Below is a small trained network, with its code and all its weights. Each question gives an input and a class and asks what happens when units are switched off, that is, made to give their printed mean instead of their output.

import numpy as np


def w(rows, s, z=0):
    codes = np.array(rows[::2]) - 128.0
    scale = np.full(codes.shape[1], s)
    scale[-1] = z or s
    return codes * scale


def norm(h):
    return h / np.sqrt((h * h).mean(-1, keepdims=True) + 1e-5)


def f(y):
    return y / 2 * (1 + np.tanh(0.7978845608 * (y + 0.044715 * y**3)))


def log_softmax(a):
    a = a - a.max(-1, keepdims=True)
    return a - np.log(np.exp(a).sum(-1, keepdims=True))


def net(x, mask):
    res = np.array(x, float).reshape(1, 5) / 4 @ E
    u = 0
    for l in range(2):
        y = f(norm(res) @ A[l][:, :-1].T + A[l][:, -1])
        res = res + np.where(mask[u : u + 15], y, B[l][:, -1]) @ B[l][:, :-1]
        u += 15
    return log_softmax(norm(res)[-1] @ U[:, :-1].T + U[:, -1])


A, B = {}, {}
E = w([
[212,109,205,92,105,97,91,183,134,167,72],'x0',
[63,199,153,87,70,141,126,98,248,120,73],'x1',
[141,157,130,178,76,87,212,180,180,164,221],'x2',
[86,106,116,77,90,150,177,147,82,179,101],'x3',
[101,189,183,237,154,159,195,183,88,111,52],'x4',
],0.011)
A[0] = w([
[111,177,136,85,10,134,123,103,222,117,109,50],'L0N0',
[130,75,67,70,82,14,89,122,188,204,217,84],'L0N1',
[215,119,197,143,91,141,52,162,152,213,108,63],'L0N2',
[87,57,96,30,84,121,201,198,98,176,111,73],'L0N3',
[162,192,125,109,90,188,128,128,208,84,86,124],'L0N4',
[228,47,84,162,189,108,138,165,65,178,194,74],'L0N5',
[59,104,78,60,32,109,174,186,56,200,92,32],'L0N6',
[215,185,149,195,164,78,51,115,199,29,196,29],'L0N7',
[213,146,116,186,134,68,56,94,186,48,160,48],'L0N8',
[138,198,140,149,52,69,200,190,160,154,231,8],'L0N9',
[246,143,244,60,25,55,90,173,103,199,103,34],'L0N10',
[12,160,7,149,142,133,162,71,118,89,214,41],'L0N11',
[161,78,78,41,123,128,96,74,159,153,177,17],'L0N12',
[53,116,93,87,75,148,158,148,62,225,127,70],'L0N13',
[189,142,127,103,76,93,158,161,176,199,255,93],'L0N14',
],0.0075,0.011)
B[0] = w([
[46,105,147,94,164,49,106,153,85,161,191,187],'L0N0',
[182,247,169,120,61,173,118,135,81,94,163,246],'L0N1',
[132,126,80,80,182,133,192,170,161,84,110,179],'L0N2',
[148,145,159,138,182,157,137,66,153,170,160,180],'L0N3',
[113,91,134,126,174,73,116,151,56,154,181,201],'L0N4',
[14,108,154,97,152,61,100,149,95,144,175,253],'L0N5',
[137,115,184,138,206,180,162,69,144,160,155,160],'L0N6',
[138,97,206,121,193,191,176,51,156,194,147,174],'L0N7',
[153,126,165,103,180,172,166,84,139,175,133,162],'L0N8',
[126,99,47,204,86,125,126,116,172,220,63,178],'L0N9',
[142,94,73,91,184,121,200,199,176,37,86,221],'L0N10',
[179,105,74,55,182,121,180,224,181,77,100,197],'L0N11',
[171,203,147,61,100,164,131,101,91,93,132,158],'L0N12',
[157,110,196,135,198,156,148,84,172,138,157,167],'L0N13',
[126,96,66,212,94,115,85,90,128,172,38,237],'L0N14',
],0.011,0.0057)
A[1] = w([
[105,121,133,71,94,203,171,137,128,191,93,2],'L1N0',
[144,48,103,73,145,189,34,51,113,110,72,62],'L1N1',
[98,120,104,89,95,153,37,95,68,75,88,44],'L1N2',
[146,103,53,112,155,178,185,168,173,28,167,48],'L1N3',
[22,140,165,113,145,43,103,159,107,140,190,58],'L1N4',
[91,151,177,102,87,99,107,148,206,103,91,54],'L1N5',
[130,102,211,141,180,202,150,56,167,160,138,44],'L1N6',
[149,122,168,199,171,122,71,100,200,72,168,15],'L1N7',
[70,132,42,147,133,198,146,96,140,79,189,38],'L1N8',
[161,89,100,61,38,161,69,76,158,124,156,40],'L1N9',
[26,188,179,91,97,108,104,106,255,133,100,82],'L1N10',
[110,97,119,103,156,153,50,100,111,112,25,50],'L1N11',
[125,96,77,121,176,106,129,137,132,74,66,54],'L1N12',
[51,124,57,126,107,170,176,70,150,66,170,23],'L1N13',
[106,218,218,234,82,184,177,203,80,114,80,49],'L1N14',
],0.0099,0.0074)
B[1] = w([
[197,71,137,140,161,106,161,112,126,139,182,124],'L1N0',
[132,140,94,204,71,112,185,104,186,164,142,207],'L1N1',
[87,167,143,170,87,114,122,165,140,156,129,176],'L1N2',
[113,165,148,111,142,174,102,175,142,129,31,221],'L1N3',
[63,111,147,109,136,126,61,119,123,135,67,252],'L1N4',
[165,57,92,150,169,119,129,161,66,91,177,142],'L1N5',
[115,150,167,138,138,178,154,96,149,180,126,208],'L1N6',
[183,75,146,101,141,128,196,101,107,153,176,135],'L1N7',
[221,68,141,89,137,73,161,123,151,111,93,160],'L1N8',
[163,174,175,136,99,147,139,117,84,43,124,169],'L1N9',
[138,7,137,163,176,98,126,119,35,111,173,204],'L1N10',
[145,101,78,198,97,85,190,145,173,178,146,181],'L1N11',
[115,153,99,109,119,154,108,147,170,157,130,177],'L1N12',
[239,70,132,152,146,99,150,149,108,108,148,150],'L1N13',
[197,185,128,43,60,132,67,54,138,82,196,253],'L1N14',
],0.012,0.005)
U = w([
[187,89,74,68,185,112,172,214,169,42,63,156],'0',
[38,47,139,126,155,61,60,127,12,121,186,136],'1',
[180,211,143,76,44,152,93,74,87,59,171,133],'2',
[127,118,64,255,39,109,158,110,185,192,116,103],'3',
[160,100,212,122,215,190,185,57,144,174,153,123],'4',
[31,235,126,90,129,195,60,137,162,170,66,222],'5',
[67,111,137,135,88,212,102,155,141,102,138,2],'6',
],0.017,0.0086)

Each question gives the input, the list of numbers given to net, and the class t.
The units are the neurons (one row each of A and B). Each row of codes is followed by its name. A weight is (code - 128) times the scale printed after its matrix; where a second scale follows, it is the last column's (A, B and U).
mask holds one flag per neuron, layer by layer. A switched-off neuron (its flag False) gives its mean, the last column of its row in B, instead of its output. The means were averaged over made-up inputs and are rounded, as every weight is.
A unit's drop is (log p(t) with every unit on - log p(t) with that unit switched off) / (log p(t) with every unit on - log p(t) with every unit switched off).
The circuit of an input: a set's keep is (log p(t) with only the set's units on - log p(t) with every unit switched off) / (log p(t) with every unit on - log p(t) with every unit switched off). Starting from the 12 units with the biggest drops (on a tie, the unit counted first), units are removed one at a time, each time the one whose removal leaves the highest keep (on an exact tie, the one counted first), for as long as the keep stays at least 0.8.
circuit, biggest first: the units of the circuit, biggest drop first
k most important neurons: the k neurons with the biggest drops, biggest first
k most important neurons of layer l: the k neurons of layer l with the biggest drops, biggest first
input [-6,-2,1,4,-1], class 0: circuit, biggest first => L0N11
input [-8,-1,-8,2,7], class 0: 2 most important neurons of layer 1 => L1N8, L1N13
input [5,4,7,4,-6], class 3: 3 most important neurons => L0N14, L0N9, L1N14
input [4,-3,-2,3,-5], class 2: 2 most important neurons of layer 0 => L0N1, L0N12
input [-5,4,3,4,-6], class 2: 3 most important neurons of layer 0 => L0N1, L0N10, L0N12
input [-6,3,8,3,8], class 2: 2 most important neurons => L1N14, L0N14
input [6,-2,-7,-7,3], class 3: 2 most important neurons => L1N11, L1N1
input [0,6,5,3,-3], class 1: 2 most important neurons => L0N0, L1N10
input [-4,4,-1,-3,-5], class 2: 3 most important neurons => L0N1, L0N5, L0N10
input [7,-2,-8,4,6], class 3: 2 most important neurons => L1N11, L0N1
input [4,-5,4,-1,5], class 1: 2 most important neurons => L0N5, L0N1
input [-6,0,-2,-7,-3], class 4: 2 most important neurons => L0N7, L0N8
input [-7,8,6,-4,-5], class 1: 2 most important neurons of layer 0 => L0N0, L0N10
input [4,-5,-6,-3,-3], class 3: circuit, biggest first => L1N1
input [7,7,7,0,-2], class 0: 2 most important neurons of layer 0 => L0N10, L0N5
input [-5,-4,7,-8,4], class 4: 2 most important neurons of layer 1 => L1N7, L1N1
input [8,7,6,6,6], class 0: 2 most important neurons => L0N10, L0N5
input [5,-3,-6,0,1], class 3: 3 most important neurons => L1N11, L1N1, L0N11
input [-6,-4,4,-3,6], class 0: 2 most important neurons => L0N11, L0N1
input [-3,4,-2,-8,7], class 4: circuit, biggest first => L1N7
input [8,-7,4,6,2], class 0: 2 most important neurons of layer 0 => L0N10, L0N2
input [3,-5,-6,-3,1], class 3: 2 most important neurons of layer 0 => L0N4, L0N0
input [3,6,3,-7,7], class 2: 2 most important neurons => L1N14, L0N5
input [7,3,-8,-6,-1], class 3: 2 most important neurons => L1N1, L1N11
input [7,-5,-6,5,-1], class 0: 2 most important neurons of layer 0 => L0N10, L0N14
input [-5,7,4,-8,-3], class 4: 2 most important neurons of layer 1 => L1N6, L1N7
